[[-0.54  1.32  1.93]
 [ 8.42 -4.39  0.16]
 [-7.70 -6.80 -6.97]]
:
[[-4.39  0.16]
 [-6.80 -6.97]]

[[ 1.59 -1.25  0.03]
 [ 3.36  0.87  2.24]
 [ 0.59  1.01  6.74]
 [ 0.72  0.87  6.50]]
:
[[0.87 2.24]
 [1.01 6.74]]

[[-3.58  0.02 -2.97  0.23  2.87]
 [-4.11  3.62 -2.84 -3.12  2.72]
 [ 3.42 -1.86  0.87  2.83  7.27]
 [-0.36  5.18  2.47 -4.30 -0.67]
 [ 3.98 -0.87  5.49 -1.26  3.37]]
:
[[ 3.62 -2.84]
 [-1.86  0.87]]

[[-7.02 -4.32 -1.52]
 [ 3.52  5.85 -7.68]
 [ 3.65 -0.85  4.46]
 [ 3.66 -2.87  2.18]]
:
[[ 5.85 -7.68]
 [-0.85  4.46]]

[[ 0.98 -2.80 -1.74]
 [ 7.50  3.01 -2.09]
 [ 6.88  0.86  0.07]]
:
[[ 3.01 -2.09]
 [ 0.86  0.07]]

[[-8.50 -7.77 -0.07  2.69  0.04]
 [ 4.32  3.97  7.28 -1.77  8.23]
 [ 2.53  2.34 -2.09  0.03 -2.40]
 [ 0.36  0.09 -0.51  5.84 -0.50]]
:
[[ 3.97  7.28]
 [ 2.34 -2.09]]

[[ 0.56 -1.48 -0.15 -0.43]
 [ 2.74  4.04 -0.15 -0.43]
 [ 1.56 -1.48 -0.15  8.37]
 [ 1.56 -1.48 -0.15 -0.43]
 [ 1.56 -1.48 -0.15 -0.35]]
:
[[ 4.04 -0.15]
 [-1.48 -0.15]]

[[-4.53 -1.22 -1.71]
 [ 3.32 -4.31  2.46]
 [-2.27  4.03 -1.93]
 [-2.59  3.83 -2.03]
 [-8.32 -3.07 -2.96]]
:
[[-4.31  2.46]
 [ 4.03 -1.93]]

[[-1.31 -3.92 -3.50 -1.46 -2.92]
 [ 5.37 -4.96 -5.28 -0.70 -2.02]
 [-6.80  2.26  7.52  3.62 -0.74]]
:
[[-4.96 -5.28]
 [ 2.26  7.52]]
---
[[-6.13  1.27  2.98]
 [-6.00  1.20  3.59]
 [-0.15  5.82 -0.63]
 [-2.41 -4.47  2.25]
 [ 3.35  6.72 -3.19]]
:
[[-6.13  2.98]
 [-6.00  3.59]
 [-0.15 -0.63]
 [-2.41  2.25]
 [ 3.35 -3.19]]

[[ 0.85  4.00 -2.68  1.31 -2.07 -2.25  3.20  2.10  0.08 -6.51  0.23 -0.26]
 [ 0.54  2.53 -1.69  0.83 -1.31 -1.42  2.02  1.33  0.05 -4.11  0.15 -0.17]]
:
[[ 0.85 -2.68 -2.07  3.20  0.08  0.23]
 [ 0.54 -1.69 -1.31  2.02  0.05  0.15]]

[[-3.12  4.36  0.05 -3.54 -3.84]
 [ 3.51 -7.17  0.93 -3.20 -2.39]
 [-2.03 -0.70 -2.24  5.92  4.47]
 [-2.15  1.97 -0.30 -1.85 -2.19]
 [ 3.07 -6.54  0.69 -2.40 -1.75]
 [-2.90  3.12 -0.54 -1.11 -1.71]]
:
[[-3.12  0.05 -3.84]
 [ 3.51  0.93 -2.39]
 [-2.03 -2.24  4.47]
 [-2.15 -0.30 -2.19]
 [ 3.07  0.69 -1.75]
 [-2.90 -0.54 -1.71]]

[[ 3.75 -2.67 -1.12 -2.59  2.91 -0.96  2.34 -3.25]
 [ 4.04 -3.45 -2.21  3.08  1.67 -1.74  3.44 -0.87]
 [ 3.36  3.14  3.55 -2.97  0.76  4.57 -2.04 -3.21]
 [-4.40 -5.71 -7.80  3.39 -5.52  0.79  1.10  0.33]
 [-4.51 -3.04 -3.34 -0.81  0.78 -3.09  0.91  7.35]
 [-1.57 -4.27 -4.26  4.74  0.19  1.54 -2.21  4.25]
 [ 2.86 -0.01  3.12  0.90  5.00 -3.90  1.44  1.92]
 [ 4.60 -1.48 -1.69 -4.30  3.92 -3.61 -0.06 -4.48]
 [-2.44 -1.25 -0.72 -4.08  2.24  2.72  0.28  6.49]
 [ 4.23 -4.72 -5.84 -1.26 -0.41  2.80 -1.95 -2.89]]
:
[[ 3.75 -1.12  2.91  2.34]
 [ 4.04 -2.21  1.67  3.44]
 [ 3.36  3.55  0.76 -2.04]
 [-4.40 -7.80 -5.52  1.10]
 [-4.51 -3.34  0.78  0.91]
 [-1.57 -4.26  0.19 -2.21]
 [ 2.86  3.12  5.00  1.44]
 [ 4.60 -1.69  3.92 -0.06]
 [-2.44 -0.72  2.24  0.28]
 [ 4.23 -5.84 -0.41 -1.95]]

[[-3.04 -1.62  7.25]
 [ 1.50  7.93 -2.00]
 [-3.29 -4.29  7.23]
 [ 3.22  4.78 -7.11]]
:
[[-3.04  7.25]
 [ 1.50 -2.00]
 [-3.29  7.23]
 [ 3.22 -7.11]]

[[-2.32 -3.43  0.36 -1.82  1.34  2.59 -2.82 -4.45 -7.43]
 [-1.51 -0.74 -0.86  0.55  1.39 -5.10  6.27  3.26  1.71]
 [ 0.97 -5.83 -0.10 -0.52 -3.47 -2.10 -0.36 -1.01 -2.87]
 [ 6.58  4.77 -5.73  6.71  5.98 -3.22  1.49  3.40 -0.64]
 [ 7.98  0.04  3.85  5.04  3.95  4.72 -0.91 -3.08  4.17]
 [-4.12 -3.92  3.72  0.65 -5.77 -3.82 -2.73 -0.98  8.83]
 [ 2.86 -2.40  3.56  1.29 -2.35  8.08  8.22  7.25  3.91]
 [-6.03  1.79  8.54 -2.39 -4.78  2.60  4.78  5.57  1.67]
 [-0.95 -0.79  1.64 -3.48 -4.21 -1.47  4.75  4.59 -2.08]
 [ 4.91  2.68  6.93  1.73 -2.47 -0.88 -4.92 -4.28  8.85]]
:
[[-2.32  0.36  1.34 -2.82 -7.43]
 [-1.51 -0.86  1.39  6.27  1.71]
 [ 0.97 -0.10 -3.47 -0.36 -2.87]
 [ 6.58 -5.73  5.98  1.49 -0.64]
 [ 7.98  3.85  3.95 -0.91  4.17]
 [-4.12  3.72 -5.77 -2.73  8.83]
 [ 2.86  3.56 -2.35  8.22  3.91]
 [-6.03  8.54 -4.78  4.78  1.67]
 [-0.95  1.64 -4.21  4.75 -2.08]
 [ 4.91  6.93 -2.47 -4.92  8.85]]
